In the rows, zero is written as 128.
Each row of numbers belongs to one of the elements below and depends on some of the facts about them. Some rows are named. Which element is each other row?

How the elements are related:
δ: uses; ψ: belongs to class
q523 -δ-> q887; q582 -δ-> q756; q582 -δ-> q665; q582 -δ-> q170; q582 -δ-> q773; q133 -δ-> q554
q133 -δ-> q494; q314 -δ-> q473; q314 -δ-> q572; q314 -δ-> q779; q612 -δ-> q572; q992 -δ-> q473
q992 -δ-> q182; q789 -δ-> q55; q789 -δ-> q556; q789 -δ-> q170; q789 -δ-> q953; q789 -δ-> q258
q911 -δ-> q761; q911 -δ-> q659; q950 -δ-> q152; q950 -δ-> q79; q950 -δ-> q55; q950 -δ-> q283
q760 -δ-> q887; q760 -δ-> q498; q760 -δ-> q553; q760 -δ-> q940; q760 -δ-> q615; q760 -δ-> q779
q683 -δ-> q659; q683 -δ-> q183; q683 -δ-> q902; q683 -δ-> q570; q683 -δ-> q167; q474 -δ-> q902
q474 -δ-> q556; q474 -δ-> q685; q474 -δ-> q972; q486 -δ-> q638; q486 -δ-> q86; q486 -δ-> q960
q486 -δ-> q779; q381 -δ-> q167; q381 -δ-> q8; q98 -δ-> q732; q98 -δ-> q363; q98 -δ-> q972
q235 -δ-> q303; q235 -δ-> q773; q544 -δ-> q236; q227 -δ-> q902; q227 -δ-> q258; q754 -δ-> q553
q754 -δ-> q556; q754 -δ-> q169; q754 -δ-> q876; q875 -δ-> q902; q875 -δ-> q424; q131 -δ-> q553
q131 -δ-> q275; q148 -δ-> q134; q148 -δ-> q167; q148 -δ-> q363; q608 -δ-> q908; q608 -δ-> q953
q856 -δ-> q867; q874 -δ-> q86; q699 -δ-> q542; q699 -δ-> q960; q149 -δ-> q371; q149 -δ-> q620
q483 -δ-> q798; q483 -δ-> q715; q483 -δ-> q555; q766 -δ-> q229; q766 -δ-> q599; q766 -δ-> q169
q987 -δ-> q192; q987 -δ-> q555; q670 -δ-> q58; q670 -δ-> q979; q670 -δ-> q644; q87 -δ-> q61
q87 -δ-> q550; q87 -δ-> q646; q872 -δ-> q533; q872 -δ-> q798; q872 -δ-> q65; q816 -δ-> q183
q816 -δ-> q489; q356 -δ-> q371; q356 -δ-> q489; q356 -δ-> q796; q529 -δ-> q659; q529 -δ-> q164
q529 -δ-> q89; q529 -δ-> q424; q728 -δ-> q317; q655 -δ-> q715; q579 -δ-> q473; q579 -δ-> q867
q579 -δ-> q168; q237 -δ-> q58; q237 -δ-> q521; q217 -δ-> q646; q217 -δ-> q470; q217 -δ-> q933
q217 -δ-> q360; q217 -δ-> q182; q217 -δ-> q555; q981 -δ-> q871; q981 -δ-> q773; q981 -δ-> q243
q967 -δ-> q498; q967 -δ-> q676; q967 -δ-> q74; q967 -δ-> q798; q577 -δ-> q458; q577 -δ-> q183
q577 -δ-> q378; q577 -δ-> q779; q577 -δ-> q8; q917 -δ-> q550; q917 -δ-> q644; q917 -δ-> q229
q917 -δ-> q657; q917 -δ-> q620; q155 -δ-> q888; q155 -δ-> q470; q155 -δ-> q801; q155 -δ-> q363
q496 -δ-> q681; q496 -δ-> q371; q589 -δ-> q888; q589 -δ-> q317; q929 -δ-> q673; q929 -δ-> q266
q929 -δ-> q303; q929 -δ-> q555; q650 -δ-> q761; q650 -δ-> q673; q650 -δ-> q28; q650 -δ-> q2
q650 -δ-> q424; q310 -δ-> q183; q310 -δ-> q628; q310 -δ-> q154; q310 -δ-> q801; q310 -δ-> q620
q896 -δ-> q960; q226 -δ-> q74; q226 -δ-> q420; q226 -δ-> q43; q632 -δ-> q169; q720 -δ-> q611
q720 -δ-> q236; q720 -δ-> q521; q720 -δ-> q243; q720 -δ-> q982; q450 -δ-> q79; q450 -δ-> q360
q450 -δ-> q796; q450 -δ-> q2; q562 -δ-> q473; q562 -δ-> q553; q562 -δ-> q943; q562 -δ-> q494
q562 -δ-> q982; q523 -ψ-> b; q556 -ψ-> d; q582 -ψ-> c; q303 -ψ-> c; q133 -ψ-> a
q779 -ψ-> c; q555 -ψ-> a; q314 -ψ-> b; q612 -ψ-> a; q55 -ψ-> c; q992 -ψ-> c
q521 -ψ-> b; q553 -ψ-> c; q542 -ψ-> a; q657 -ψ-> d; q789 -ψ-> c; q911 -ψ-> a
q867 -ψ-> d; q134 -ψ-> b; q950 -ψ-> a; q760 -ψ-> a; q773 -ψ-> a; q683 -ψ-> b
q474 -ψ-> d; q486 -ψ-> b; q381 -ψ-> a; q61 -ψ-> a; q89 -ψ-> b; q470 -ψ-> d
q943 -ψ-> b; q182 -ψ-> d; q283 -ψ-> c; q489 -ψ-> a; q98 -ψ-> a; q572 -ψ-> f
q644 -ψ-> a; q659 -ψ-> d; q665 -ψ-> c; q940 -ψ-> c; q235 -ψ-> b; q183 -ψ-> c
q715 -ψ-> a; q473 -ψ-> c; q933 -ψ-> c; q544 -ψ-> c; q227 -ψ-> b; q236 -ψ-> g
q761 -ψ-> c; q754 -ψ-> b; q875 -ψ-> c; q960 -ψ-> a; q131 -ψ-> f; q681 -ψ-> b
q154 -ψ-> a; q148 -ψ-> c; q608 -ψ-> b; q801 -ψ-> a; q979 -ψ-> c; q168 -ψ-> f
q856 -ψ-> g; q570 -ψ-> a; q874 -ψ-> b; q550 -ψ-> a; q756 -ψ-> a; q628 -ψ-> a
q685 -ψ-> a; q699 -ψ-> b; q798 -ψ-> a; q317 -ψ-> a; q149 -ψ-> a; q615 -ψ-> a
q363 -ψ-> a; q483 -ψ-> b; q766 -ψ-> e; q953 -ψ-> a; q987 -ψ-> b; q192 -ψ-> a
q152 -ψ-> a; q378 -ψ-> a; q887 -ψ-> a; q8 -ψ-> a; q670 -ψ-> a; q58 -ψ-> f
q74 -ψ-> a; q87 -ψ-> c; q673 -ψ-> f; q872 -ψ-> d; q796 -ψ-> g; q982 -ψ-> a
q816 -ψ-> a; q356 -ψ-> a; q529 -ψ-> a; q732 -ψ-> d; q728 -ψ-> a; q170 -ψ-> a
q888 -ψ-> c; q554 -ψ-> c; q498 -ψ-> e; q65 -ψ-> f; q424 -ψ-> a; q972 -ψ-> b
q655 -ψ-> a; q908 -ψ-> a; q579 -ψ-> b; q86 -ψ-> f; q620 -ψ-> c; q237 -ψ-> a
q275 -ψ-> d; q676 -ψ-> b; q217 -ψ-> a; q981 -ψ-> b; q258 -ψ-> c; q967 -ψ-> b
q28 -ψ-> a; q577 -ψ-> e; q360 -ψ-> g; q917 -ψ-> c; q155 -ψ-> a; q533 -ψ-> b
q420 -ψ-> a; q871 -ψ-> a; q2 -ψ-> a; q611 -ψ-> a; q164 -ψ-> c; q496 -ψ-> b
q229 -ψ-> c; q646 -ψ-> a; q371 -ψ-> a; q266 -ψ-> a; q494 -ψ-> e; q589 -ψ-> a
q458 -ψ-> a; q929 -ψ-> g; q876 -ψ-> a; q638 -ψ-> a; q43 -ψ-> a; q650 -ψ-> b
q79 -ψ-> d; q310 -ψ-> a; q169 -ψ-> a; q243 -ψ-> a; q896 -ψ-> d; q226 -ψ-> g
q902 -ψ-> a; q632 -ψ-> b; q167 -ψ-> a; q720 -ψ-> a; q450 -ψ-> b; q562 -ψ-> f
q599 -ψ-> b

Known rows:
q646: 105 128 133 108 119 128 131 131 143 136 162 102 116 139 118 142 92 130 131 121 135 121 133 116 123 127 132
q953: 123 117 122 104 109 155 127 112 127 126 154 114 129 150 129 126 112 123 115 113 142 109 124 110 120 146 119
q496: 131 131 143 135 140 123 145 128 143 137 126 145 138 104 140 126 119 141 132 136 117 127 111 147 134 118 152
q424: 99 126 125 120 105 157 120 130 133 119 157 108 133 147 125 143 133 138 130 124 150 122 120 106 124 160 115
q134: 124 127 133 138 132 136 136 132 140 115 114 117 128 114 135 120 136 141 148 138 142 126 97 138 118 149 156
q148: 134 134 124 141 120 127 110 136 115 129 65 157 130 105 125 120 172 71 122 142 104 152 101 136 145 131 122
q911: 117 130 133 131 116 157 118 118 139 138 151 145 140 143 129 142 141 146 117 122 128 118 110 123 147 138 116
q8: 119 127 123 128 117 145 122 124 162 128 137 92 123 148 119 140 140 143 120 118 142 118 104 126 129 141 112
q381: 118 128 135 139 121 158 119 117 157 145 139 138 118 148 120 135 143 149 122 114 126 111 91 125 147 131 125
q960: 131 131 117 119 116 117 121 109 139 124 153 93 112 146 124 143 115 157 122 127 134 127 114 127 122 133 121
q699: 139 126 138 161 147 124 130 140 135 131 120 152 121 129 138 120 123 156 147 130 137 127 121 122 132 132 156
q554: 150 132 112 143 132 105 120 152 113 117 82 116 121 120 129 124 168 79 103 143 123 155 156 117 128 121 102
q550: 111 126 131 102 118 126 139 118 143 137 148 97 119 137 112 137 73 125 122 118 126 118 130 125 121 118 129
q86: 139 131 123 143 120 111 112 136 153 117 131 105 103 137 125 130 166 133 113 130 131 125 134 122 110 113 117
q676: 144 124 135 116 138 93 129 133 121 127 122 128 142 127 136 130 126 141 155 131 147 139 127 149 113 121 158
q987: 129 128 150 128 143 110 133 145 124 138 125 158 146 120 141 135 130 130 143 131 137 127 136 138 137 117 142
q227: 131 118 138 141 131 155 136 129 125 123 111 166 143 120 146 108 146 134 142 128 138 116 113 125 130 144 137
q131: 155 128 128 139 119 113 111 119 140 141 123 158 107 127 135 127 145 133 101 128 109 114 137 126 118 104 131

Name these rows:
No name comes twice in this set of rows, the named rows included.
142 125 132 128 136 130 149 126 139 122 130 119 133 112 138 115 97 129 131 137 134 124 125 133 112 134 165 => q599
135 134 117 143 128 109 131 149 118 115 86 116 113 106 122 113 128 67 114 146 103 152 151 107 124 115 116 => q979
126 119 132 126 125 140 144 128 133 111 116 114 141 119 138 113 136 126 146 132 148 120 107 139 112 145 137 => q972
127 126 135 116 113 108 105 141 135 132 131 137 110 136 120 130 133 110 140 126 130 121 142 124 108 115 136 => q65
126 132 128 140 118 114 114 137 144 127 132 123 106 133 124 131 156 137 108 132 123 120 151 114 113 92 113 => q168
150 122 132 122 128 121 112 97 134 156 124 152 126 154 122 135 119 160 112 112 118 114 113 145 143 108 133 => q760
142 130 138 160 148 121 133 133 122 134 120 151 135 123 141 122 123 167 129 135 127 130 129 121 138 117 142 => q579
107 122 124 114 103 162 126 121 143 120 147 98 131 149 124 127 135 133 124 120 147 113 104 117 122 159 117 => q902
122 122 132 135 121 126 122 115 133 146 130 146 119 151 119 129 102 155 112 113 121 116 132 107 140 105 122 => q133
156 130 103 144 127 103 116 144 107 111 87 100 104 128 128 113 145 85 119 144 136 154 152 107 116 133 119 => q553
159 119 137 138 138 132 142 110 128 133 114 166 147 119 146 111 125 144 126 127 125 113 115 148 129 119 152 => q754
144 130 108 143 128 91 110 156 124 108 64 95 110 126 118 124 167 88 121 141 128 160 132 129 119 131 101 => q779
129 126 129 133 128 127 120 119 140 143 139 135 123 154 119 139 109 159 115 118 128 118 121 124 139 117 121 => q612
138 129 119 137 114 120 116 128 76 125 85 182 126 104 135 111 147 76 114 150 96 149 145 99 135 121 112 => q582
102 121 125 111 108 132 131 122 105 119 153 117 137 146 122 130 100 148 120 123 133 119 150 97 117 116 104 => q773

The same elements again, as new rows of numbers:
Known rows:
q683: 130 149 163 115 149 119 108 128 150 118 119 121 128 141 112 133 123 136 126 117 134 131 126 119 135 139 117 125 96 126 134 135 102 144 124
q89: 139 161 161 114 162 133 122 123 125 115 114 115 124 126 105 138 128 126 123 123 127 145 140 110 114 141 139 121 118 124 116 126 114 136 128
q582: 94 103 158 142 146 139 116 89 150 115 108 105 116 107 119 111 143 142 76 116 149 166 121 157 123 128 124 174 113 146 166 111 108 145 154
q98: 132 125 147 115 154 122 107 126 132 134 117 127 143 146 125 128 120 136 128 117 136 145 133 127 138 135 111 135 102 135 154 145 113 145 117
q79: 131 120 135 62 144 122 110 86 129 127 117 95 130 113 104 140 126 102 132 145 120 148 122 119 131 152 129 109 112 135 104 143 104 123 153
q960: 145 112 121 143 147 117 125 118 113 128 134 72 129 143 124 125 89 112 129 124 143 115 112 108 97 131 121 148 124 128 111 157 102 126 118
q555: 129 139 142 136 149 130 121 137 93 131 108 127 125 130 116 138 136 130 128 120 127 157 140 113 118 131 132 139 146 123 148 127 133 128 125
q356: 136 112 149 88 155 116 105 118 135 132 127 125 168 135 114 137 121 127 140 131 150 131 99 122 161 138 108 139 87 137 120 164 95 146 120
q556: 126 117 131 58 135 119 112 73 135 137 126 84 136 117 109 139 123 95 134 154 120 144 117 121 136 149 126 107 98 135 108 152 99 122 155
q303: 100 110 152 120 157 142 127 65 124 116 130 96 131 112 118 121 140 114 81 137 151 163 100 150 126 134 139 171 119 143 134 130 108 139 146
q360: 154 163 118 89 140 100 115 135 99 118 125 120 147 116 102 127 117 128 160 132 82 152 138 85 135 128 125 85 110 114 118 132 119 120 114
q164: 107 110 160 101 163 140 127 57 126 120 125 104 139 125 114 127 136 106 81 129 158 162 94 147 120 144 139 170 113 161 112 129 112 150 139
q154: 135 129 137 93 161 129 122 109 108 125 138 110 156 142 123 142 117 104 132 138 140 139 104 117 145 133 130 134 103 125 110 168 111 138 115
q131: 112 114 148 90 111 113 95 98 173 149 127 108 119 130 121 157 119 112 120 142 138 126 129 122 143 145 117 119 111 133 135 139 110 136 164
q943: 126 155 152 135 138 133 120 120 128 113 133 99 119 131 120 142 134 137 129 136 104 139 140 106 117 129 144 128 139 110 140 127 134 140 137
q872: 109 121 145 85 109 102 102 91 136 152 121 125 121 133 100 124 144 95 137 145 124 134 98 112 153 156 94 114 103 140 139 148 94 112 146
q699: 137 134 140 157 129 104 111 136 156 115 123 79 103 147 115 117 85 128 128 107 138 103 124 111 97 127 110 144 111 121 133 142 95 131 125
q789: 100 96 166 100 156 130 122 50 162 123 134 104 153 114 122 113 134 121 86 141 164 149 82 158 144 144 120 165 81 162 130 148 85 148 146

Which element is each row?
No name comes twice in this set of rows, the named rows included.
82 105 152 155 120 139 106 106 150 100 113 93 109 106 126 114 134 149 87 112 136 169 117 155 136 115 131 185 131 125 180 109 120 150 157 => q544
120 137 152 133 139 112 111 136 118 147 109 145 132 133 112 125 141 135 127 126 136 140 119 115 141 140 101 143 121 130 176 139 112 128 116 => q655
127 106 122 100 122 114 114 85 153 150 134 65 108 134 116 150 91 81 121 140 149 112 118 113 107 149 132 130 124 130 91 154 101 119 153 => q86
151 147 136 115 113 98 104 132 142 135 143 125 157 137 128 127 127 169 176 134 47 121 151 85 136 133 108 84 108 132 150 125 137 151 134 => q856

The same elements again, as new rows of numbers:
Named rows:
q615: 118 142 96 161 188 129 134 130 110 116 182 140 133 134 126 99 106 112 123 123 135 151 117 118 54 153 126 132
q458: 119 138 91 163 187 132 135 134 112 112 179 138 134 135 123 98 107 111 126 120 135 147 114 119 52 149 126 131
q685: 122 136 95 169 189 130 130 128 110 113 180 137 134 132 126 94 101 109 125 121 139 150 118 120 59 154 127 131
q152: 116 141 95 164 185 131 131 134 113 116 181 138 136 134 127 96 106 114 125 123 136 150 116 117 56 150 127 130
q167: 125 118 80 168 177 139 130 140 109 113 178 129 135 139 123 93 103 101 135 112 150 141 121 123 64 156 124 135
q217: 99 146 94 147 176 122 121 125 118 131 178 128 136 167 129 91 118 122 121 103 139 164 125 95 83 131 129 130
q486: 115 116 95 114 158 132 169 122 104 123 172 158 103 134 156 96 147 96 79 107 148 160 103 96 81 131 124 126
q599: 135 150 111 140 159 144 149 122 115 129 156 164 120 113 149 93 116 113 109 129 145 145 114 126 71 147 140 136
q779: 133 128 92 128 168 143 169 132 105 101 154 154 125 129 122 110 106 106 95 129 135 153 107 111 59 137 128 130
q229: 132 149 102 148 164 143 160 126 120 124 157 153 130 110 133 98 95 126 104 124 131 145 116 123 77 134 134 125
q888: 128 142 90 141 142 142 166 145 114 126 160 136 137 119 130 97 89 115 118 115 153 121 117 117 82 155 124 134
q183: 134 118 77 148 163 158 155 138 122 111 145 148 132 123 120 96 105 110 112 121 136 139 118 130 75 123 138 132
q789: 130 130 102 143 161 132 150 108 118 130 159 146 118 132 135 94 97 119 92 100 143 163 126 108 112 123 131 122
q761: 131 129 98 146 167 148 154 128 119 107 147 152 140 120 129 89 97 117 106 129 137 153 123 114 79 137 138 132
q494: 132 140 106 124 150 128 151 137 101 119 143 155 132 128 128 91 97 117 105 147 129 152 95 138 86 141 131 124
q58: 134 135 89 123 171 152 154 152 140 128 132 156 151 102 137 114 77 128 94 118 135 150 113 111 79 144 110 114
q856: 144 131 113 120 159 147 161 109 128 122 146 137 120 145 133 118 110 116 122 86 144 169 133 91 76 109 129 137
q929: 128 140 118 126 159 144 160 116 139 123 148 136 143 135 150 91 115 131 122 91 139 169 143 74 88 110 132 138

Rows to name:
No name comes twice in this set of rows, the named rows included.
141 150 100 114 164 148 153 122 104 104 136 152 128 156 101 129 91 108 102 134 137 159 108 117 51 137 136 141 => q473
121 133 86 165 167 134 137 143 110 123 182 124 134 137 125 95 97 106 136 109 154 131 119 119 65 165 119 136 => q363
135 147 107 134 161 147 148 124 112 123 149 162 124 122 141 97 117 111 110 132 146 146 115 123 67 150 140 137 => q943
111 122 77 161 180 136 123 128 122 131 177 130 117 161 121 96 124 108 123 92 133 155 118 121 80 112 132 123 => q816
95 159 104 156 183 125 123 136 122 113 178 139 164 146 138 74 112 134 129 132 134 160 130 92 60 151 135 139 => q555
125 123 104 134 159 143 135 110 121 127 147 158 121 142 149 81 128 109 100 111 149 164 126 108 101 126 145 134 => q650
114 127 88 158 170 124 126 126 114 136 187 124 123 157 128 96 107 107 123 89 152 150 122 109 89 141 121 126 => q98
117 140 90 136 155 151 136 125 129 149 149 161 110 141 143 95 143 117 108 105 135 151 116 124 89 103 149 129 => q496
99 115 87 153 195 116 172 142 96 98 209 143 124 117 150 91 133 99 93 118 132 153 95 91 43 150 107 118 => q960
112 117 95 120 156 132 168 122 106 127 173 157 107 127 161 89 146 101 81 105 147 157 106 93 87 131 125 125 => q699
108 147 76 173 192 148 125 140 133 132 173 147 128 135 119 100 128 123 134 117 109 143 111 139 48 108 141 125 => q371
133 139 101 137 152 149 151 132 113 123 152 155 128 117 143 89 118 108 115 127 153 139 116 123 74 155 139 141 => q134

